Below are the code and all the weights of a small trained network. Each question names an input and a target symbol and asks about switching units off, where a switched-off unit gives its printed mean instead of its output.

import numpy as np


def w(rows, s, z=0):
    codes = np.array(rows[::2]) - 128.0
    scale = np.full(codes.shape[1], s)
    scale[-1] = z or s
    return codes * scale


def f(y):
    return np.maximum(y, 0)


def softmax(a):
    e = np.exp(a - a.max(-1, keepdims=True))
    return e / e.sum(-1, keepdims=True)


def log_softmax(a):
    a = a - a.max(-1, keepdims=True)
    return a - np.log(np.exp(a).sum(-1, keepdims=True))


def net(x, mask):
    ids = ['αβγδεζηθλξπστφψω'.index(c) for c in x.split()]
    T = len(ids)
    res = E[ids] + P[:T]
    u = 0
    for l in range(2):
        r = res
        for j in range(3):
            rows = slice(2 * j, 2 * j + 2)
            q, k, v = (r @ M[l][rows].T for M in (Q, K, V))
            z = softmax(np.where(np.tri(T) > 0, q @ k.T / 2**0.5, -1e9)) @ v
            o = O[l][rows]
            res = res + np.where(mask[u + j], z, o[:, -1]) @ o[:, :-1]
        u += 3
        y = f(res @ A[l][:, :-1].T + A[l][:, -1])
        res = res + np.where(mask[u : u + 8], y, B[l][:, -1]) @ B[l][:, :-1]
        u += 8
    return log_softmax(res[-1] @ U[:, :-1].T + U[:, -1])


Q, K, V, O, A, B = {}, {}, {}, {}, {}, {}
E = w([
[59,112,136,183,136,111,61,153,52],'α',
[130,170,121,166,60,157,70,106,91],'β',
[127,162,41,142,62,118,159,95,176],'γ',
[91,163,124,118,152,54,139,170,103],'δ',
[104,86,192,170,91,119,117,95,163],'ε',
[83,150,159,67,115,175,189,141,149],'ζ',
[137,179,126,93,116,121,98,154,149],'η',
[129,200,201,163,186,158,98,126,109],'θ',
[84,132,180,65,88,92,139,195,141],'λ',
[122,114,168,155,159,156,99,174,187],'ξ',
[172,38,231,92,137,115,135,115,19],'π',
[146,152,106,173,169,194,181,148,121],'σ',
[71,142,152,97,160,137,70,104,163],'τ',
[100,103,172,143,24,147,68,170,140],'φ',
[40,104,196,123,249,157,144,123,128],'ψ',
[86,161,100,131,150,121,118,73,65],'ω',
],0.021)
P = w([
[5,252,76,140,23,217,123,170,75],'0',
[85,187,59,70,88,202,89,172,84],'1',
[130,158,25,74,100,174,79,120,82],'2',
[146,173,26,66,96,162,87,134,52],'3',
[144,191,42,55,108,153,87,158,44],'4',
[168,185,42,105,69,137,85,121,36],'5',
[148,221,60,108,49,129,105,145,20],'6',
],0.0042)
Q[0] = w([
[136,252,105,128,159,164,102,114,116],'0.h1',
[158,229,134,14,139,218,64,163,6],'0.h1',
[136,144,246,254,201,232,43,127,146],'0.h2',
[93,164,223,130,153,210,128,109,137],'0.h2',
[156,181,115,226,80,190,36,42,183],'0.h3',
[59,168,194,100,68,200,128,145,68],'0.h3',
],0.0065)
K[0] = w([
[153,116,133,170,108,106,165,115,127],'0.h1',
[186,47,191,137,120,60,141,96,81],'0.h1',
[236,49,228,105,181,182,52,101,43],'0.h2',
[240,135,174,125,154,142,125,136,117],'0.h2',
[92,229,75,107,137,162,94,158,114],'0.h3',
[227,133,128,169,132,123,85,107,1],'0.h3',
],0.007)
V[0] = w([
[167,119,248,1,174,34,108,194,72],'0.h1',
[144,230,72,108,145,170,91,150,146],'0.h1',
[182,84,51,120,155,113,144,180,158],'0.h2',
[112,181,203,234,170,187,71,144,206],'0.h2',
[251,73,70,47,152,123,69,119,76],'0.h3',
[232,59,140,135,173,183,107,45,154],'0.h3',
],0.0042)
O[0] = w([
[155,82,83,139,121,126,91,138,97,215],'0.h1',
[229,224,28,114,154,155,83,119,118,131],'0.h1',
[155,83,53,157,91,158,171,161,154,20],'0.h2',
[201,105,253,121,241,194,155,146,163,151],'0.h2',
[151,226,58,206,80,101,94,100,12,73],'0.h3',
[99,181,162,203,99,153,142,120,100,2],'0.h3',
],0.0063,0.0033)
A[0] = w([
[151,210,131,121,136,123,118,159,101,150],'0.n1',
[73,150,123,144,165,205,151,84,103,181],'0.n2',
[122,138,123,109,142,119,121,209,72,96],'0.n3',
[105,91,109,126,195,104,151,160,64,178],'0.n4',
[165,140,197,136,170,136,104,142,67,174],'0.n5',
[2,109,149,95,167,128,105,103,97,253],'0.n6',
[118,82,138,94,75,154,147,123,131,249],'0.n7',
[98,137,192,79,114,136,173,56,106,139],'0.n8',
],0.0079,0.0015)
B[0] = w([
[161,136,138,79,131,123,66,120,120,174],'0.n1',
[164,198,169,120,152,142,120,108,84,185],'0.n2',
[187,63,114,194,115,113,106,122,136,184],'0.n3',
[167,139,93,144,99,182,161,66,145,186],'0.n4',
[101,121,76,183,139,174,120,151,130,193],'0.n5',
[177,115,121,194,139,110,122,59,150,254],'0.n6',
[1,78,92,92,161,120,130,140,150,175],'0.n7',
[72,67,80,96,138,134,119,120,80,187],'0.n8',
],0.009,0.0084)
Q[1] = w([
[185,163,242,111,152,135,158,106,165],'1.h1',
[107,91,109,187,171,116,155,100,45],'1.h1',
[133,112,90,96,131,70,141,22,163],'1.h2',
[170,172,253,80,159,94,218,136,198],'1.h2',
[231,151,148,214,186,164,165,87,79],'1.h3',
[139,120,71,112,121,158,69,192,121],'1.h3',
],0.0061)
K[1] = w([
[153,160,173,99,204,172,93,120,227],'1.h1',
[139,38,182,156,114,102,132,112,38],'1.h1',
[191,123,137,80,103,128,225,83,132],'1.h2',
[151,213,216,108,227,84,211,164,254],'1.h2',
[183,244,131,147,181,170,78,155,166],'1.h3',
[120,143,104,206,15,149,54,178,70],'1.h3',
],0.0061)
V[1] = w([
[139,128,134,218,56,56,242,98,54],'1.h1',
[237,84,59,1,65,184,112,78,119],'1.h1',
[194,104,148,13,210,17,229,85,164],'1.h2',
[212,219,144,64,112,143,139,111,99],'1.h2',
[207,76,40,93,108,237,81,91,125],'1.h3',
[102,56,165,114,144,127,201,179,10],'1.h3',
],0.004)
O[1] = w([
[179,42,31,174,139,204,85,121,128,90],'1.h1',
[64,122,237,138,112,155,142,122,158,179],'1.h1',
[39,185,1,117,232,87,119,126,84,1],'1.h2',
[43,111,81,107,139,84,176,112,128,61],'1.h2',
[163,151,205,201,180,158,227,37,95,227],'1.h3',
[202,56,96,159,158,184,114,83,23,92],'1.h3',
],0.0055,0.0054)
A[1] = w([
[157,185,145,68,196,127,130,83,97,97],'1.n1',
[66,32,140,114,173,44,198,132,144,118],'1.n2',
[86,163,130,2,141,59,96,248,118,219],'1.n3',
[94,51,143,136,88,30,123,101,233,91],'1.n4',
[77,87,152,72,52,110,172,197,222,189],'1.n5',
[158,131,133,189,220,66,235,220,166,253],'1.n6',
[129,200,143,190,173,28,77,123,204,213],'1.n7',
[71,117,90,106,133,225,216,145,124,252],'1.n8',
],0.0071,0.0024)
B[1] = w([
[60,145,31,98,123,166,105,186,70,245],'1.n1',
[203,140,204,125,169,74,249,128,31,192],'1.n2',
[251,40,42,129,61,187,99,175,49,232],'1.n3',
[102,254,120,186,86,45,131,124,85,223],'1.n4',
[28,36,125,149,116,127,143,180,76,244],'1.n5',
[124,167,73,127,95,77,245,221,168,178],'1.n6',
[156,53,103,70,196,84,107,89,191,255],'1.n7',
[185,98,200,127,76,185,162,75,208,201],'1.n8',
],0.0067,0.0057)
U = w([
[218,79,182,147,86,132,96,83,228,165],'α',
[172,239,215,92,15,125,84,84,133,175],'β',
[46,132,42,167,46,137,153,109,225,149],'γ',
[201,115,55,133,150,14,187,124,177,188],'δ',
[87,136,250,148,145,30,191,97,116,184],'ε',
[121,91,154,24,112,143,189,101,130,130],'ζ',
[187,118,85,40,102,131,60,182,142,109],'η',
[101,173,150,159,201,154,63,230,77,117],'θ',
[132,136,115,144,133,68,158,208,34,88],'λ',
[110,48,132,161,173,125,134,231,254,146],'ξ',
[98,111,102,161,124,133,132,145,142,4],'π',
[148,212,117,173,100,160,213,191,124,131],'σ',
[84,64,141,42,159,98,46,72,222,146],'τ',
[11,114,136,161,93,148,69,211,156,105],'φ',
[75,93,101,192,222,138,202,117,163,64],'ψ',
[78,202,60,110,99,111,131,68,37,90],'ω',
],0.0056,0.0043)

Each question gives the input, a string of symbols that net reads in full, and the target symbol t.
The units are the heads (2 rows each of Q, K, V and O) and the neurons (one row each of A and B). Each row of codes is followed by its name. A weight is (code - 128) times the scale printed after its matrix; where a second scale follows, it is the last column's (O, A, B and U).
mask holds one flag per unit, layer by layer, with each layer's heads first. A switched-off unit (its flag False) gives its mean, the last column of its rows in O or B, instead of its output. The means were averaged over made-up inputs and are rounded, as every weight is.
A unit's drop is (log p(t) with every unit on - log p(t) with that unit switched off) / (log p(t) with every unit on - log p(t) with every unit switched off).
The circuit of an input: a set's keep is (log p(t) with only the set's units on - log p(t) with every unit switched off) / (log p(t) with every unit on - log p(t) with every unit switched off). Starting from the 12 units with the biggest drops (on a tie, the unit counted first), units are removed one at a time, each time the one whose removal leaves the highest keep (on an exact tie, the one counted first), for as long as the keep stays at least 0.8.
units of the circuit, in order: the units of the circuit, biggest drop first
top k neurons in layer l: the k neurons of layer l with the biggest drops, biggest first
heads that matter: for each layer, one digit per head in row order, 1 if its drop is at least 0.15 and else 0, layers parted by /
drop of u: that unit's drop, to one decimal
input π α σ β, target α: units of the circuit, in order -> (0.h1; 1.h2; 1.n1)
input η φ η ε, target ε: heads that matter -> 000 / 100
input π σ ξ η, target α: heads that matter -> 101 / 011
input γ π ζ, target α: top neuron in layer 1 -> (1.n8)
input ξ η τ δ, target δ: heads that matter -> 000 / 010
input θ ψ ζ ε δ φ τ, target τ: top 2 neurons in layer 0 -> (0.n6; 0.n7)
input ω τ π ξ τ ξ ψ, target α: top 2 neurons in layer 0 -> (0.n6; 0.n5)
input ψ π ω, target α: top 2 neurons in layer 0 -> (0.n5; 0.n6)
input ε γ λ, target λ: top 2 neurons in layer 1 -> (1.n2; 1.n3)
input τ ζ ψ ω π ξ, target α: heads that matter -> 111 / 011
input η ε π λ τ, target α: heads that matter -> 101 / 110
input ω ζ δ ε, target ε: heads that matter -> 000 / 000
input η λ ξ θ ζ ψ, target ψ: top 3 neurons in layer 0 -> (0.n6; 0.n5; 0.n1)
input δ δ φ π ζ, target α: heads that matter -> 100 / 110
input γ ε ζ ζ η, target η: heads that matter -> 000 / 011
input α ξ ψ λ η, target η: heads that matter -> 000 / 000
input ε γ σ δ δ φ ξ, target ξ: top 2 neurons in layer 1 -> (1.n6; 1.n4)
input ψ τ ε π δ, target α: top 2 neurons in layer 0 -> (0.n5; 0.n3)
input ε ζ ε ζ η δ, target δ: top neuron in layer 0 -> (0.n3)
input λ β ζ ω α, target α: top 2 neurons in layer 0 -> (0.n3; 0.n6)
input λ γ π, target α: drop of 0.h3 -> 0.4
input ψ π ζ δ, target α: drop of 1.n6 -> 0.0
input λ ξ τ β γ π φ, target α: drop of 0.n2 -> 0.1
input τ ω δ ψ φ, target φ: drop of 1.n5 -> 0.4
input ω γ δ θ, target θ: top neuron in layer 0 -> (0.n5)
